Each row of numbers stands for one object and depends on some of the facts below. Use the named rows to name the rest.

Some objects and their rows:
[ -5   6  -1  -1   4  -4  -7  -8  -2   2  -5  -2  -2   5   3  -3   5  -1
   8   3  -1   3   0  -3  -6 -10] -> laplo
[ 16  -4  -1   0 -12  17   0  20  -2   9  -5  -4  -1  -3  -2   2  -8  -6
  -4  -8   7  -1  11   5  12  12] -> saklo
[ 7 -9 -2  5 -6 12 24 10  3 -2 13 -4 14 -2 -2  2 -8 -5 -3 -7 -1 -2 -2 10
  9 25] -> kluplo
[-4  3 -1  0 11 -3 -3 -8  0 -3 -5 -2 -2  6 -1  3  0  0 -3  0  1 -1 -2 -3
 -4 -9] -> brafo
[ -4   6   1  -1   1  -4  -7  -3  -1  -3  -5   0  -2   2  -2  -1   3  -1
  -4  -5   4  -1  -2  -3  -2 -10] -> lipafon
[ -4   5   1   0   1  -4  -6   0  -2  -2  -5   2  -2  -3  -2  -3   4  -1
  -1   6   0   1   2  -4   0 -10] -> fubu
[ -5  16  -1  -2 -11  -4  -7  -4  -2   3  -5  -2  -2  -2  -2  -3  13   0
   0  -8  -2   2   0  -4  -6  -8] -> pladam
[-4  4  0  0  9 -3 -5 -6 -1 -2 -4  0 -2  5  1 -1  2 -2 -4  0 -1 -1 -2 -3
 -4 -9] -> reroskol
[-5 -5  1 -1 -7 -5  0 -7  3 -4 11 -2  4 -2 -3 -3  2  8  3  6 -2 -1 -3 -1
 -4 -1] -> flono
[ 14  -7  -1   0 -11   5   5  10  -1   5  -5  -4  -2  -1   1   5  -7  -6
  -4  -8   1  -1   7   7   5  18] -> nazo
[ 40  22  -1   0 -11   5  -2   8   3   6  -6  -2  10  -2  16  22  -2   0
  -4  -9  -2  -1  10  20  -1  21] -> rikik
[ -5   6   0  -1  -2  -3  -7   1  -2  -1  -4   2  -2  -1  -1  -2   5  -2
  -1   7   0   0   3  -3  -1 -10] -> kupun
[-5  4 -1 -1 10 -3 -2 -7  0 -3 -4  1 -2  4  1  0  2 -1 -4 -2  0 -1 -3 -3
 -4 -9] -> feti
[-5  0 -1 -1 12 -5 -7 -7 -2 -4 -4  3 -2  2  2  0 -2 -6 -4  6  4 -1 -2 -1
 -7 -7] -> plolol
[ 10  -8  -1   0 -13   8  10  17  -1   2   7  -6   3  -4  -2  -3  -8   1
   4  -7  -1  -1   1   9   7  22] -> fazil
[ -4   4   2  -1  -4  -2  -7   3  -2  -3  -6   6  -1  -3  -2  -2   4  -1
  -4   4   5   0   2  -3   2 -11] -> liklis
[ -5  -4   2  -1 -10  -5  -4  -7  -1  -4  13  -4   0  -2  -2  -3   7   8
  14  13  -3  -1  -3   1  -7  -6] -> drekle
[ -5   4  -1  -1   6  -2  -5  -8  -2   1  -5   4  -1  -1   0  -2   4  -1
   4  -5  -1   5  -2  -3  -2 -10] -> stogrin
[-5 -8  3 -2 12 -5 -7 -8 11 -4 30  5 -1 -2 -3 -5 -1 10  6 -9 -2 -1  0  2
  5  1] -> peklam
[ -5   5  -1   0   5  -4  -7  -4   0  -4  -6  -3  -2   6   1  -2   3  -3
  -3   2  -1  -1  -2  -3  -2 -10] -> detra
[ -4   4  -1   0  12  -3  -3  -1  -1  -2  -5   5  -2  -2   2  -2   2   0
   1   9  -1   1   0  -3  -4 -10] -> pifla

How the objects are related:
saklo β b; zeklatu β o; domus β a; kizem β g; kluplo β m; grogrudo β d; dise β c; trevemor β n
pliklo β j; zutram β n; vedrul β a; lomun β d; lepes β b; flalu β a; lipafon β h; losto β i
mokis β d; plimar β g; seron β c; klami β f; fazil β a; zometrus β i; plopo β a; plezok β a
brusti β a; tabul β o; famor β i; liklis β b; napil β g; lavik β e; skidizal β b; skeka β f
podro β b; skozun β b; stekul β h; sidirun β a; pifla β j; storim β b; stamo β o; gruplenim β p
braklur β l; laplo β c; rolos β f; seklu β j; liduk β b; lufe β a; febrek β l; rara β e
sasker β c; renen β c; miplus β d; siflon β o; fubu β a; skufe β f; trogo β a; roron β a
vastu β i; drozagon β a; figruk β a; kupun β a; flidrol β i; mozi β l; stotras β f; zitras β p
skaplur β k; droku β b; parir β j; grokli β a; stiflagrum β b; plolol β l; drebren β h; mesker β a
stedol β a; varozon β m; kleflun β e; nadis β a; nufan β d; pladam β f; sedel β j; flaki β o
rigemar β l; nugras β e; mutrus β b; stogrin β e; timim β p; fiskur β a; faru β o; fisku β a
drekle β c; riplen β k; truger β b; treze β d; subrus β c; ropum β a; gemul β b; dropin β g
flizovu β h; drurir β a; lakur β a; safun β a; flagin β g; babol β d; gremo β k; plegol β o
peklas β m; vistem β a; drufe Π rolos; drufe Π tidrak; drufe Π skuvostur; domus Π flano; domus Π trufom; domus Π reroskol
kizem Π skidizal; kizem Π gremo; kluplo Π stogrin; grogrudo Π sedel; trevemor Π napil; trevemor Π skufe; trevemor Π zometrus; pliklo Π skaplur
dodru Π klapla; dodru Π sasker; bopam Π roron; bopam Π difone; kebon Π gruplenim; kebon Π nufan; kebon Π fazar; flalu Π lufe
flalu Π fazar; mokis Π figruk; seron Π plopo; seron Π lakur; reluke Π pladam; reluke Π fisku; reluke Π kupun; fazil Π zutram
peklam Π plopo; tabul Π stogrin; tabul Π safun; tabul Π parir; tabul Π gemul; tabul Π pedrobrum; stubukur Π gopan; stubukur Π gremo
stubukur Π brafo; gutel Π kloplan; flono Π pifla; flono Π trotrin; flono Π klami; sidirun Π dritreflol; sidirun Π gremo; storim Π ligro
storim Π liduk; vafu Π skubrer; vafu Π dise; vafu Π kloplan; batrum Π pladam; batrum Π klidotem; renen Π ropum; renen Π stotras
renen Π mozi; renen Π klidotem; siflon Π famor; gruflomi Π nobos; gruflomi Π mesker; gruflomi Π febrek; gruflomi Π zometrus; paplor Π gopan
paplor Π brusti; trogo Π riplen; trogo Π liklis; flidrol Π gritre; pegradro Π laplo; pegradro Π kluplin; zitras Π nobos; zitras Π mozi
zitras Π bodri; kludro Π bodri; kludro Π dritreflol; grokli Π vastu; stiflagrum Π sasker; skiko Π flaki; grugil Π nobos; grugil Π drebren
grugil Π rolos; grugil Π feti; stedol Π gruplenim; stedol Π lakur; mosir Π lavik; mosir Π pladam; pasti Π stotras; rigemar Π stabom
nugras Π kloplan; nugras Π gritre; mutrus Π ligro; mutrus Π brusti; mutrus Π skozun; dison Π dise; drekle Π famor; drekle Π varozon
drekle Π figruk; subrus Π rara; subrus Π plopo; fumur Π stekul; fumur Π stotras; fumur Π lepes; dropin Π braklur; drurir Π riplen
plefar Π trotrin; flagin Π dise; flagin Π detra; flagin Π mesker; babol Π mano; babol Π gogem; zeklatu ε treze; kluplo ε braklur
grogrudo ε mutrus; dise ε brusti; pliklo ε skufe; fazar ε flono; vedrul ε storim; lepes ε difone; trufom ε naka; kebon ε pasti
nazo ε podro; lipafon ε rara; nesos ε bopam; losto ε flaki; mokis ε trevemor; plimar ε gopan; seron ε safle; klami ε nazo
fazil ε plimar; zometrus ε stiflagrum; plopo ε kluplo; plezok ε stekul; tabul ε lavik; liklis ε gruplenim; napil ε plegol; lavik ε mano
grozu ε flalu; skidizal ε detra; skeka ε ropum; podro ε dropin; skozun ε sasker; stekul ε lomun; safle ε grotrel; flono ε domus
gopan ε skaplur; sidirun ε saklo; trubo ε fisku; pifla ε pladam; storim ε skuvostur; stamo ε laplo; gruplenim ε skeka; rikik ε faru
vafu ε flizovu; rolos ε miplus; seklu ε fumur; liduk ε flidrol; batrum ε nesos; lufe ε gogem; febrek ε paplor; rara ε roron
sasker ε kizem; renen ε siflon; miplus ε vistem; siflon ε parir; gruflomi ε trubo; fubu ε flagin; skufe ε vastu; trogo ε sedel
klapla ε babol; drozagon ε zeklatu; figruk ε trufom; kupun ε stamo; flidrol ε plopo; stotras ε drebren; zitras ε rikik; droku ε drozagon
plolol ε kleflun; fistil ε gutel; drebren ε varozon; mesker ε renen; trotrin ε riplen; skiko ε dodru; stedol ε lepes; varozon ε zutram
vugenan ε klidotem; nadis ε mozi; nufan ε lufe; mosir ε lakur; gemuk ε figruk; pladam ε zometrus; flaki ε stotras; pasti ε nufan
rigemar ε trotrin; nugras ε nadis; dison ε grozu; stogrin ε skozun; timim ε fubu; fiskur ε feti; faru ε stogrin; drekle ε mosir
stabom ε kupun; riplen ε seklu; truger ε pegradro; treze ε fistil; subrus ε nugras; fumur ε stedol; grotrel ε gremo; skuvostur ε losto
dropin ε grokli; flizovu ε botuklar; drurir ε zitras; tiskal ε rigemar; klidotem ε grogrudo; lakur ε pifla; safun ε truger; flagin ε febrek
babol ε fazil; pedrobrum ε kebon; plegol ε fiskur; peklas ε safun; vistem ε vafu; difone ε stubukur; drufe φ stekul; saklo φ zitras
kluplo φ drozagon; kluplo φ flalu; kluplo φ roron; grogrudo φ liduk; pliklo φ trogo; zutram φ mosir; zutram φ zeklatu; zutram φ klidotem
vedrul φ vastu; vedrul φ skaplur; vedrul φ pedrobrum; lomun φ stogrin; lomun φ dritreflol; lomun φ vistem; nazo φ fubu; nazo φ nufan
plimar φ stekul; plimar φ drozagon; plimar φ lavik; plimar φ mozi; plimar φ batrum; tidrak φ stekul; tidrak φ bopam; tidrak φ vistem
botuklar φ difone; reluke φ desti; reluke φ kloplan; reluke φ klidotem; fazil φ nobos; fazil φ detra; fazil φ faru; zometrus φ klapla
zometrus φ plolol; zometrus φ liduk; tabul φ desti; tabul φ laplo; napil φ drebren; stubukur φ gruflomi; skozun φ rigemar; skozun φ flagin
rikik φ gopan; rolos φ trufom; bubri φ vastu; bubri φ grozu; bubri φ pladam; bubri φ batrum; febrek φ trubo; febrek φ trotrin
briklofu φ seron; briklofu φ pasti; briklofu φ drebren; briklofu φ klami; siflon φ stedol; siflon φ lepes; siflon φ mosir; flidrol φ zitras
flidrol φ lipafon; flidrol φ dritreflol; stotras φ gopan; pegradro φ faru; pegradro φ kupun; parir φ stedol; parir φ lepes; parir φ vafu
parir φ peklas; grokli φ stekul; grokli φ brusti; mesker φ flalu; mesker φ kluplin; grugil φ gruplenim; grugil φ flagin; grugil φ sidirun
vugenan φ rara; vugenan φ trogo; kleflun φ pladam; kleflun φ naka; kleflun φ lufe; trafle φ liduk; fisku φ naka; fisku φ peklas
stabom φ pasti; riplen φ skeka; riplen φ timim; riplen φ podro; riplen φ klidotem; treze φ kludro; dropin φ skubrer; dropin φ tiskal
dropin φ lepes; dropin φ mokis; lakur φ gruplenim; lakur φ peklam; lakur φ bopam; gremo φ mokis

Which object is each row?
No name comes twice in this set of rows, the named rows included.
[16 -9 10 10 -6  4  6  7  0 -5 -6 28  0 23 -2  6 12 -5 -4 -8 -3  1 -2 -4
 -8  2]	stekul
[ -4   3   3   0  -2  -3  -8   0  -2  -3  -6   5  -1  -1  -3  -1   1   2
  -3   5   8   1   0  -3   1 -11]	skidizal
[ 24  39  -1  -1  15  -3  -7 -11   9  -2  -6  25  12   2  18  25  10  16
   0  -3  -1   0  -3  13  -8  -8]	gopan
[ 40  36  -1  -2 -14  15  -4   9  -3  19  -6  -2  13  -3  16  18  10   2
  -3 -10  -3   4  12  12  -7  25]	stotras
[  4  -8  -1  -2 -11  -5   5  -2  -3  -5   8  -5  -2  -6   4   6 -10  -7
   6  -4  -1   0  -3  13  -8  58]	grogrudo
[ 0 -7 -2  0  5 28 21  6 -2 30 -4 -4 -1 -3  2  3 -8 -6 -4 -9  2  0  1  3
 14 17]	zutram
[ -5  -2   4  -3   9  -6  -8  -9  -4  -5  -5  21  -3  -5   6   3  -9  -7
  -3  11  18   5  -3   0 -10  17]	liduk

The same objects again, as new rows of numbers:
Known rows:
[  9  -2  -3  -4  18   3  -1 -15   3   7   1  -5   0 -18  -2   1  -1   7
  14  -9  -1   0  -4 -21   1  -8   5   7 -16  -1  10   0   4  -2] -> liklis
[  4   9  10  -1  14  22   3  -7  -1  -3  -1  -7   2  -6 -12  -5   3   8
  -4   3   9  -7  -8 -13   2 -16   2 -11  -7   9  10   5  14   2] -> fisku
[ 10  21  -8   2  10  25   9   3  -5 -10 -16   0  -8   1 -20  11  -2   4
 -14  21  -4 -16 -12  -8  -6   0   3  15  16  -5  13   1  -8  -6] -> mozi
[  4  -7   9  -6   3   9   0  -8   3   5   5  -2  -3  -7  -2  -4   0   9
  -1  -9   6 -10  -8  -9   4 -15   0  -5 -12   5   2  -2  10  -1] -> vedrul
[-10   3 -10   8   1  19  -6 -14   4   2   9 -11  14  12  -3 -13   7  12
   7  -7   4  12 -28  -5   7  -9  10   2 -15  -8 -10   5   5 -21] -> briklofu
[  4   8   5   6   6  23   2 -15  21   8   5  -3   7  18  -4 -13   3  -1
  -3  -1   6   9 -13  -8   2 -14   7  -6 -13   6 -14   3   3 -23] -> botuklar
[  0  -8  10   5  -8   8  -8   7 -10 -13  18 -11  -2 -12  -8  -3  17  20
 -14 -14  -2  -4 -24   5  11  -2  -3  -8  -6  18  -9   2   7  -2] -> pliklo
[ 12 -12   2   9  -6   8   7   0   8   3  20  -2   6  -2   2  -1   2   8
   7  -4   0   6  -7   0  -3  -9  -4   5  -7  19 -12   1   4   2] -> kebon
[  5  19   1  -7  12  17   4  -9  -1   3  -7   0 -11   2  -6  -2   4  11
 -12   5  -7  -7  -4  -6   0  -1   1   2  10  -4   2  -1   0 -11] -> feti
[  2 -11   0  -1  13  -2   4   0  19 -19   4   7  -2   3  -7 -12   4 -12
 -11  22  -5 -16  -4   2 -17  -3  -2  13  11 -11   4  11  -1   3] -> skaplur
[ 10   6   0  -9  -3   7   3  -7   3  14  15   2 -15   2   5  -1   3  16
  -5  -6  -8  -5 -11   1   3   2  -7  10   3   4  -7  -5  -2  -2] -> dison
[12 -7 -5  5  3  0  3  0  4  0  4  3 -3 -7 -9  7 -4  1  2  9 -4 -9 -4 -3
 -9 -5 -2 16  2  1  2  2 -5 -1] -> grozu
[ -1  -8  12  -4   3  12  -2  -7   4  -5   9  -4  -1   2  -4 -12   5   6
 -14  -3   4 -12  -9  -3   0 -15  -2 -10  -8   6  -6   2  10   0] -> lomun
[  7  -5  -3   3   7  -1  -5  -6  -2   8   6   4  -2  -5  -6   4  -5   8
  10   9  -3 -14   7  -3  -5 -11  -5  16  -8   3   7   7   4   3] -> lipafon
[  3  -3   4  -5  14   5  -2  -6   3   2   3  -4   6 -15  -9  -9   3   0
   2   4  -3  -7  -3 -13  -3 -16  -1   1 -10  -7   1   5   2   1] -> figruk
[ 11  -4   1   2   5  11  -2  -1   4  -1   4  -2  -3  -5  -4  -2   2   6
  -2   0  -2  -3 -10  -6   0 -10  -2   7  -6   0  -2   1  -1  -3] -> nesos
[ 13 -10  -7   0  -1   2   0   1   3   2   6   5  -4  -6  -8   5  -7   5
   5   7  -5 -11  -5  -4  -9  -8  -3  16   2  -4   1   0  -2  -1] -> tiskal
[  8  22  -6   4  31  11  16 -13   5  -5 -10  -1  -3 -11 -12   3  -4 -12
  11  13   3  -2   9 -10  -9   1  11   3   9  10  21   9   3   3] -> lepes
[ 16  11 -12   4  21  19  16   2   9 -22 -14  -4   3 -10 -22   9   3  -3
  -4  21   2  -7 -15 -20 -11  -1  11  10  15  -6  19   2  -6  -6] -> pladam
[ 23  -5  -4   3   0   6   3   9   5  -1  -2   2  -7  -8  -9  10   0   7
  -5   3 -10  -8  -8  -5  -6  -8  -6  17  -4   5  -5  -5  -7  -6] -> plolol
[  7  39  15 -14  20  17  -1 -15   0  16  -3  -3 -10  -2  -6  -2  11  11
 -17   1  -6  -8   6  -8   2  -3  -3 -16  -2  14  -2  -2   1 -16] -> zometrus

Which object is each row?
No name comes twice in this set of rows, the named rows included.
[  0 -11  -4   8  -2  -7   1   0 -19  -5  17  -3 -10 -25   0   2  -1  11
  12  -7  -7  -7  -2   4   3   2  -4   9   0   9   4   6   8  15]	trogo
[  1  14 -11  12  20  14   5 -15  17   4   1   6  11  16  -9 -11   1 -22
   4  23  -4   4  -1  -2 -12  -5   8   8   4  -8  -8   9  -5 -18]	difone
[  8   6   6  -4   1  10  -3 -11   1  24  16  -2  -5  -1   0   3   5  18
   1 -15  -2  -2  -6  -2   5  -7  -1  -6 -15  21  -7  -5   5 -12]	flidrol
[  6  11   2  -3   4   7   7  -8  10   9  15   2  -7   4   3  -5   9   5
  -5   0 -11   5  -3   4  -5   5  -5  -4   7  12 -10   1  -3  -9]	gutel
[  8  13 -10   5  19  -9  -5  -4 -13   8  10 -11   4 -42 -16   9   6   9
  20   0  -7   0   2 -11   0   6   1   7 -11   6  15  11  -2  -1]	rara
[ -7  37 -22  -4  13  12   2  -3 -19 -10 -10  -8  -8  -3  -7  -5   6  16
  -5  16 -17  -6  -8  -8   1  10  -4  27  11 -29   3  10  -4  -5]	nobos
[ 11   6   6   0  14   9  -3 -14   6  20   8  -5  -3 -10  -5   7   2  14
  12 -14   2   1  -1 -10   5  -7   4  -5 -22  20   8  -2   6 -13]	kleflun
[ 16 -13  -3  -3  19  -7   0  -9   7   1 -11   1 -11 -14  -1  10 -10  -3
  12  -9  -5  -4  13 -18  -3 -11   1  17 -17  -3  11  -1  -1  -3]	liduk
[  1  21   2   1  15  22   6  -7  -6  -7  -7  -4  -5  -3 -11  -2  -2   6
  -2   8   7 -10   0 -10   0 -10   4   3   3   1  13   7  10   7]	ropum
[  0  17 -20  17   6   4   3   2 -15 -10   3  -8   6 -19  -6  -6   2  -2
   6   4 -17  11  -8  -6   2   4   5  14   4  -9  -9   8  -7  -3]	faru
[  3   9   5   5  13   7  -3 -12   5   4  10   0  -1  -2  -5  -4   1   2
   6   5  -1  -6   5  -1  -2 -10   1   0  -8  12   2   8   5  -4]	flizovu
[ 38  32   1  11  15  10  10  14  22  -7 -13  10  14   4   7 -13  -4   3
  -1   6 -20  11  30 -24 -10 -24 -19  36 -20 -23 -25   5   3   3]	trotrin
[  8  -1  10  -4  15   9  -4  -8   9   6  12  -7  11 -15 -10 -10   7   0
  -2   1   4  -3  -8 -15  -2 -20   0 -18 -15   2   3   4   8  -2]	lakur

The same objects again, as new rows of numbers:
Known rows:
[-20   6 -19 -14   9 -16   9   4 -15  19   1   1 -14] -> drekle
[-14   3  -2 -15   0 -12   7  -4   2  33   5   0 -19] -> mutrus
[-11  -1 -21 -10   2 -23  15  -1   1  20  -1   4 -12] -> babol
[-17 -11  -9  -7  -4 -21  14  -4  -6  14  -2   5 -15] -> zitras
[-11  -3  -4 -11   2  -4   8  10   4  35  16  -9 -19] -> stiflagrum
[ 10  -1  18 -18  -6  -5   9   2  14  -1  -2  -6  -9] -> lufe
[  6  -5   4 -10  -6 -17   4  -1   2  -6  -9   1   1] -> fubu
[ 16 -12  10   7  15  16  -1   7  -4  13 -23  22   0] -> saklo
[ -3   4   1  -2  -3 -12   5   6   7 -10 -11  -5   6] -> lavik
[ 13 -15   1   2   3  24   7   3 -10  -9 -25  18  -3] -> mesker
[ 13   8  14 -18   1  -6  13  13  20   3  -4  -9  -5] -> seklu
[ -4   9   5  -3  -1 -10   4   7 -13 -16  -9  -7  -1] -> fazar
[  9  -7  16  30  25  38  19 -43 -12   5 -10 -20  33] -> trafle
[ 21  -9  -2  -4   7  25   6   7  13  12 -34  13   0] -> lomun
[ 23  -8  10  -2  11  24  11   8  11  13 -27  12  -7] -> treze
[  5   1   3 -21   8 -12  -5   7 -13   2  -3   1  -3] -> skidizal
[  4  -3  18  18   8  25   7  11 -18  -9 -29  16  -3] -> vugenan
[  1   9  14  -1  -7 -12   3   5  -2  -2 -12  -9   2] -> skuvostur
[  4  -3  19  21   3  29   6   9  -1  -2 -28  12  -2] -> bubri
[ 15   1   2 -14  -6 -14  14   7   7   0 -15  -6   0] -> skeka
[ 25 -19  19  14   5  31  13  26   1  14 -13   4  -9] -> zutram

Rows to name:
No name comes twice in this set of rows, the named rows included.
[-23 -11 -34   5  -3  58   1  -9  47  15 -26  11 -17]	grokli
[-16  -2   9  22   0  27  18   1  -6  23 -20  13 -18]	pegradro
[-19 -14   4  28   5  35  19  20  -5  25  -7  -4 -15]	stubukur
[ -2  -5  -4   4  -6  -6  18   7   4  19  11  -9 -34]	stedol
[ -5 -15  -8  12  -3  17  18  -6  -7  26 -22  13 -17]	fazil
[-18  -8   7  24   5  24  20   8 -16  20 -21  16 -16]	reluke
[ 19  -4   9  17  29  39  25 -20  10  12  -8 -19  23]	zometrus
[-19  14 -17   4 -10  -7  14  -2 -20   5  11   7  -9]	dison
[ 12   5  12 -13   5  -3   4  22  15  14   6 -13  -4]	sasker
[-22   3 -10  -9   7 -25   9   4  -2  25  -3   2 -10]	renen
[ 17 -11  23   4  12  30   0  13   9  19 -14  12  -9]	skozun
[-31   4   3   9  -6 -20  16   4 -16  11  -2   0 -13]	mosir

